Below are the code and all the weights of a small trained network. Each question names an input and a class and asks about switching units off, where a switched-off unit gives its printed mean instead of its output.

import numpy as np


def w(rows, s, z=0):
    codes = np.array(rows[::2]) - 128.0
    scale = np.full(codes.shape[1], s)
    scale[-1] = z or s
    return codes * scale


def norm(h):
    return h / np.sqrt((h * h).mean(-1, keepdims=True) + 1e-5)


def f(y):
    return y / 2 * (1 + np.tanh(0.7978845608 * (y + 0.044715 * y**3)))


def log_softmax(a):
    a = a - a.max(-1, keepdims=True)
    return a - np.log(np.exp(a).sum(-1, keepdims=True))


def net(x, mask):
    res = np.array(x, float).reshape(1, 8) / 4 @ E
    u = 0
    for l in range(4):
        y = f(norm(res) @ A[l][:, :-1].T + A[l][:, -1])
        res = res + np.where(mask[u : u + 4], y, B[l][:, -1]) @ B[l][:, :-1]
        u += 4
    return log_softmax(norm(res)[-1] @ U[:, :-1].T + U[:, -1])


A, B = {}, {}
E = w([
[207,220,123,60,77,76,119,75],'x0',
[75,107,125,141,38,47,231,149],'x1',
[185,169,161,126,66,114,126,193],'x2',
[156,5,102,135,109,74,126,94],'x3',
[122,21,217,85,122,194,161,135],'x4',
[174,137,138,120,236,92,205,106],'x5',
[206,157,16,137,124,154,143,217],'x6',
[133,255,63,150,145,73,114,228],'x7',
],0.0057)
A[0] = w([
[132,160,221,104,121,95,1,105,130],'L0N0',
[120,139,178,140,178,70,161,106,82],'L0N1',
[143,81,106,83,58,184,97,104,15],'L0N2',
[137,181,114,166,89,63,111,70,1],'L0N3',
],0.0085,0.0012)
B[0] = w([
[93,92,244,248,102,79,145,184,251],'L0N0',
[168,118,53,21,177,252,140,30,182],'L0N1',
[245,75,142,86,230,188,57,158,220],'L0N2',
[2,149,165,148,58,180,220,122,219],'L0N3',
],0.006,0.0029)
A[1] = w([
[182,54,168,112,111,213,253,164,219],'L1N0',
[166,112,126,187,243,183,238,131,249],'L1N1',
[51,230,91,120,123,128,98,216,56],'L1N2',
[102,111,48,167,9,79,153,93,235],'L1N3',
],0.0054,0.0017)
B[1] = w([
[150,115,186,143,113,79,82,129,244],'L1N0',
[116,142,130,98,6,119,116,95,254],'L1N1',
[178,87,60,138,179,145,140,189,207],'L1N2',
[149,134,226,200,130,180,138,132,209],'L1N3',
],0.013,0.0037)
A[2] = w([
[63,2,155,191,94,91,111,87,206],'L2N0',
[83,78,121,24,176,118,167,11,2],'L2N1',
[127,212,119,216,178,118,151,128,69],'L2N2',
[182,123,137,153,90,225,98,197,129],'L2N3',
],0.006,0.0033)
B[2] = w([
[23,168,195,163,153,170,149,42,254],'L2N0',
[233,148,79,47,9,94,104,115,143],'L2N1',
[215,232,130,91,174,94,211,144,153],'L2N2',
[148,143,47,110,173,19,98,2,200],'L2N3',
],0.0077,0.0059)
A[3] = w([
[155,169,59,158,150,87,158,148,6],'L3N0',
[124,191,129,151,144,115,124,190,148],'L3N1',
[122,192,73,167,99,124,114,152,53],'L3N2',
[186,12,156,159,141,115,32,195,151],'L3N3',
],0.011,0.0015)
B[3] = w([
[145,133,152,201,130,250,188,136,254],'L3N0',
[90,76,35,104,101,172,55,145,210],'L3N1',
[200,113,60,62,123,116,210,255,219],'L3N2',
[77,86,100,72,82,37,153,95,240],'L3N3',
],0.0079,0.0054)
U = w([
[162,166,100,169,134,167,128,217,54],'0',
[76,137,250,184,134,117,99,106,251],'1',
[126,106,113,75,112,62,89,82,35],'2',
],0.013,0.0012)

Each question gives the input, the list of numbers given to net, and the class t.
The units are the neurons (one row each of A and B). Each row of codes is followed by its name. A weight is (code - 128) times the scale printed after its matrix; where a second scale follows, it is the last column's (A, B and U).
mask holds one flag per neuron, layer by layer. A switched-off neuron (its flag False) gives its mean, the last column of its row in B, instead of its output. The means were averaged over made-up inputs and are rounded, as every weight is.
A unit's drop is (log p(t) with every unit on - log p(t) with that unit switched off) / (log p(t) with every unit on - log p(t) with every unit switched off).
The circuit of an input: a set's keep is (log p(t) with only the set's units on - log p(t) with every unit switched off) / (log p(t) with every unit on - log p(t) with every unit switched off). Starting from the 12 units with the biggest drops (on a tie, the unit counted first), units are removed one at a time, each time the one whose removal leaves the highest keep (on an exact tie, the one counted first), for as long as the keep stays at least 0.8.
units of the circuit, in order: the units of the circuit, biggest drop first
top k neurons: the k neurons with the biggest drops, biggest first
k most important neurons of layer l: the k neurons of layer l with the biggest drops, biggest first
drop of u: that unit's drop, to one decimal
input [8,5,6,-1,-6,-3,-3,-2], class 1: units of the circuit, in order -> [L1N3]
input [-6,4,5,1,-7,-4,5,-7], class 1: top 2 neurons -> [L2N0; L1N2]
input [4,0,-6,2,1,6,-8,-4], class 2: top 2 neurons -> [L2N1; L0N1]
input [7,-3,8,5,-3,5,-1,-7], class 1: units of the circuit, in order -> [L0N0; L3N2]
input [6,7,2,-4,7,8,5,2], class 2: 3 most important neurons of layer 1 -> [L1N1; L1N0; L1N3]
input [-5,-6,-1,2,6,8,-1,1], class 2: units of the circuit, in order -> [L1N3; L3N0]
input [7,2,-4,-4,4,8,-8,1], class 2: units of the circuit, in order -> [L0N1; L2N1]
input [1,4,-7,-4,6,1,-8,8], class 2: top 2 neurons -> [L0N1; L2N1]
input [2,-1,-7,4,-2,-2,-1,-2], class 1: 3 most important neurons of layer 2 -> [L2N0; L2N3; L2N2]
input [7,-7,7,-2,8,4,-1,4], class 2: top 2 neurons -> [L2N0; L3N0]
input [0,-6,-6,-8,4,-3,4,-7], class 2: top 2 neurons -> [L0N2; L1N3]
input [-1,-6,-8,-7,8,-3,7,-7], class 2: 3 most important neurons of layer 0 -> [L0N2; L0N0; L0N3]
input [-6,-5,-2,5,3,0,8,-7], class 2: 2 most important neurons of layer 3 -> [L3N3; L3N0]
input [-2,8,-8,-8,0,-6,-6,7], class 0: units of the circuit, in order -> [L1N2]
input [-8,-3,5,3,2,6,-2,7], class 2: 2 most important neurons of layer 0 -> [L0N0; L0N3]
input [7,-6,8,8,3,4,-5,5], class 1: top 2 neurons -> [L0N0; L1N2]
input [5,-3,-1,-7,7,-5,0,2], class 2: top 3 neurons -> [L2N0; L3N3; L1N3]
input [5,-3,-4,-6,4,-2,6,-8], class 2: drop of L3N3 -> 0.1
input [-8,8,5,3,-6,3,8,-3], class 1: drop of L1N0 -> 0.2
input [-8,3,5,0,3,5,4,2], class 1: units of the circuit, in order -> [L1N0]
